Below is a small trained network, with its code and all its weights. Each question gives an input and a class and asks what happens when units are switched off, that is, made to give their printed mean instead of their output.

import numpy as np


def w(rows, s, z=0):
    codes = np.array(rows[::2]) - 128.0
    scale = np.full(codes.shape[1], s)
    scale[-1] = z or s
    return codes * scale


def f(y):
    return y / 2 * (1 + np.tanh(0.7978845608 * (y + 0.044715 * y**3)))


def log_softmax(a):
    a = a - a.max(-1, keepdims=True)
    return a - np.log(np.exp(a).sum(-1, keepdims=True))


def net(x, mask):
    res = np.array(x, float).reshape(1, 7) / 4 @ E
    y = f(res @ A[0][:, :-1].T + A[0][:, -1])
    res = res + np.where(mask, y, B[0][:, -1]) @ B[0][:, :-1]
    return log_softmax(res[-1] @ U[:, :-1].T + U[:, -1])


A, B = {}, {}
E = w([
[70,201,43,88,152],'x0',
[216,86,41,64,99],'x1',
[111,168,144,116,1],'x2',
[187,201,187,70,155],'x3',
[125,127,129,121,129],'x4',
[131,129,126,132,128],'x5',
[129,128,128,129,126],'x6',
],0.011)
A[0] = w([
[78,137,185,144,143,92],'n0',
[91,160,149,114,6,37],'n1',
[153,171,144,125,76,85],'n2',
[110,116,115,150,121,2],'n3',
[159,100,172,145,114,83],'n4',
[96,149,163,159,137,120],'n5',
[61,139,155,177,128,107],'n6',
[84,86,99,162,114,80],'n7',
[205,84,71,101,79,99],'n8',
[152,169,159,84,152,78],'n9',
[157,110,87,94,108,75],'n10',
[72,192,63,100,160,88],'n11',
[135,116,132,139,218,17],'n12',
[79,153,105,98,129,80],'n13',
[111,149,141,161,134,97],'n14',
[142,79,169,139,110,98],'n15',
[100,154,165,155,132,86],'n16',
[151,93,171,150,129,97],'n17',
[124,108,127,112,184,50],'n18',
[117,172,85,140,135,28],'n19',
[103,108,95,176,103,77],'n20',
[99,150,156,157,124,68],'n21',
[63,86,93,128,107,67],'n22',
[163,92,173,146,114,71],'n23',
[117,148,157,64,139,74],'n24',
[113,140,143,144,132,68],'n25',
[181,195,149,126,139,47],'n26',
[106,136,140,110,89,78],'n27',
[160,172,170,97,147,111],'n28',
],0.016,0.0049)
B[0] = w([
[164,130,158,66,146,194],'n0',
[192,85,41,179,247,235],'n1',
[120,89,80,153,168,177],'n2',
[119,116,131,127,121,132],'n3',
[143,181,118,159,98,168],'n4',
[138,128,144,63,147,183],'n5',
[142,124,152,79,131,211],'n6',
[76,75,149,136,75,189],'n7',
[136,146,193,52,159,250],'n8',
[62,64,149,151,81,179],'n9',
[152,139,185,66,144,187],'n10',
[164,210,146,170,72,214],'n11',
[159,92,63,149,215,195],'n12',
[144,173,142,150,117,165],'n13',
[137,129,140,87,128,155],'n14',
[125,195,122,172,78,175],'n15',
[147,131,160,75,136,173],'n16',
[134,186,111,167,97,172],'n17',
[166,110,56,170,202,164],'n18',
[125,162,128,147,106,150],'n19',
[87,91,152,133,90,177],'n20',
[145,136,161,79,155,163],'n21',
[81,93,134,140,79,185],'n22',
[116,203,107,151,99,173],'n23',
[93,115,123,151,92,157],'n24',
[147,125,126,106,121,138],'n25',
[72,81,150,137,84,175],'n26',
[151,120,85,139,163,154],'n27',
[75,60,136,143,65,186],'n28',
],0.011,0.013)
U = w([
[158,152,156,13,138,137],'0',
[165,95,66,177,194,252],'1',
[142,248,122,177,69,68],'2',
[66,53,139,141,62,50],'3',
],0.014,0.0025)

Each question gives the input, the list of numbers given to net, and the class t.
The units are the neurons (one row each of A and B). Each row of codes is followed by its name. A weight is (code - 128) times the scale printed after its matrix; where a second scale follows, it is the last column's (A, B and U).
mask holds one flag per neuron, in row order. A switched-off neuron (its flag False) gives its mean, the last column of its row in B, instead of its output. The means were averaged over made-up inputs and are rounded, as every weight is.
A unit's drop is (log p(t) with every unit on - log p(t) with that unit switched off) / (log p(t) with every unit on - log p(t) with every unit switched off).
The circuit of an input: a set's keep is (log p(t) with only the set's units on - log p(t) with every unit switched off) / (log p(t) with every unit on - log p(t) with every unit switched off). Starting from the 12 units with the biggest drops (on a tie, the unit counted first), units are removed one at a time, each time the one whose removal leaves the highest keep (on an exact tie, the one counted first), for as long as the keep stays at least 0.8.
units of the circuit, in order: the units of the circuit, biggest drop first
unit that matters most: the unit with the biggest drop
top k neurons: the k neurons with the biggest drops, biggest first
drop when u is switched off: that unit's drop, to one decimal
input [8,-8,0,-7,2,1,-2], class 0: top 3 neurons => [n6, n0, n5]
input [5,-4,-7,5,4,-2,0], class 1: unit that matters most => n12
input [-8,5,-2,8,3,2,2], class 2: top 4 neurons => [n23, n4, n17, n15]
input [8,1,7,8,-5,6,-4], class 2: top 4 neurons => [n11, n13, n12, n19]
input [-2,-5,-4,-5,2,5,-6], class 0: units of the circuit, in order => [n0, n6]
input [-4,8,-2,-7,7,-3,-8], class 0: top 2 neurons => [n8, n10]
input [-7,-6,-3,8,1,5,6], class 3: top 4 neurons => [n28, n9, n26, n11]
input [-8,3,7,-3,7,5,4], class 2: top 3 neurons => [n15, n23, n4]
input [-6,-6,-5,-2,-6,4,2], class 0: top 2 neurons => [n0, n5]
input [4,7,2,8,-3,-2,-4], class 3: top 3 neurons => [n9, n28, n26]
input [0,7,-7,-2,1,-7,-1], class 0: top 2 neurons => [n8, n1]
input [7,3,-6,3,-2,8,5], class 2: top 2 neurons => [n11, n1]
input [-6,-6,4,1,6,-2,7], class 0: top 2 neurons => [n0, n5]
input [3,-3,8,1,-5,-8,-2], class 1: units of the circuit, in order => [n1]
input [-8,5,1,7,-2,-4,-1], class 2: top 2 neurons => [n23, n4]
input [8,6,1,-8,1,0,0], class 2: top 2 neurons => [n11, n13]
input [-3,-4,8,7,-5,5,4], class 1: drop when n1 is switched off => 1.3
input [4,-1,5,1,7,-6,-3], class 1: drop when n1 is switched off => 0.9
input [-4,-1,6,-5,3,8,5], class 1: drop when n1 is switched off => 1.6
input [-2,-3,7,-7,8,8,7], class 1: drop when n27 is switched off => 0.1
input [6,-7,7,6,8,2,-8], class 0: units of the circuit, in order => [n0]
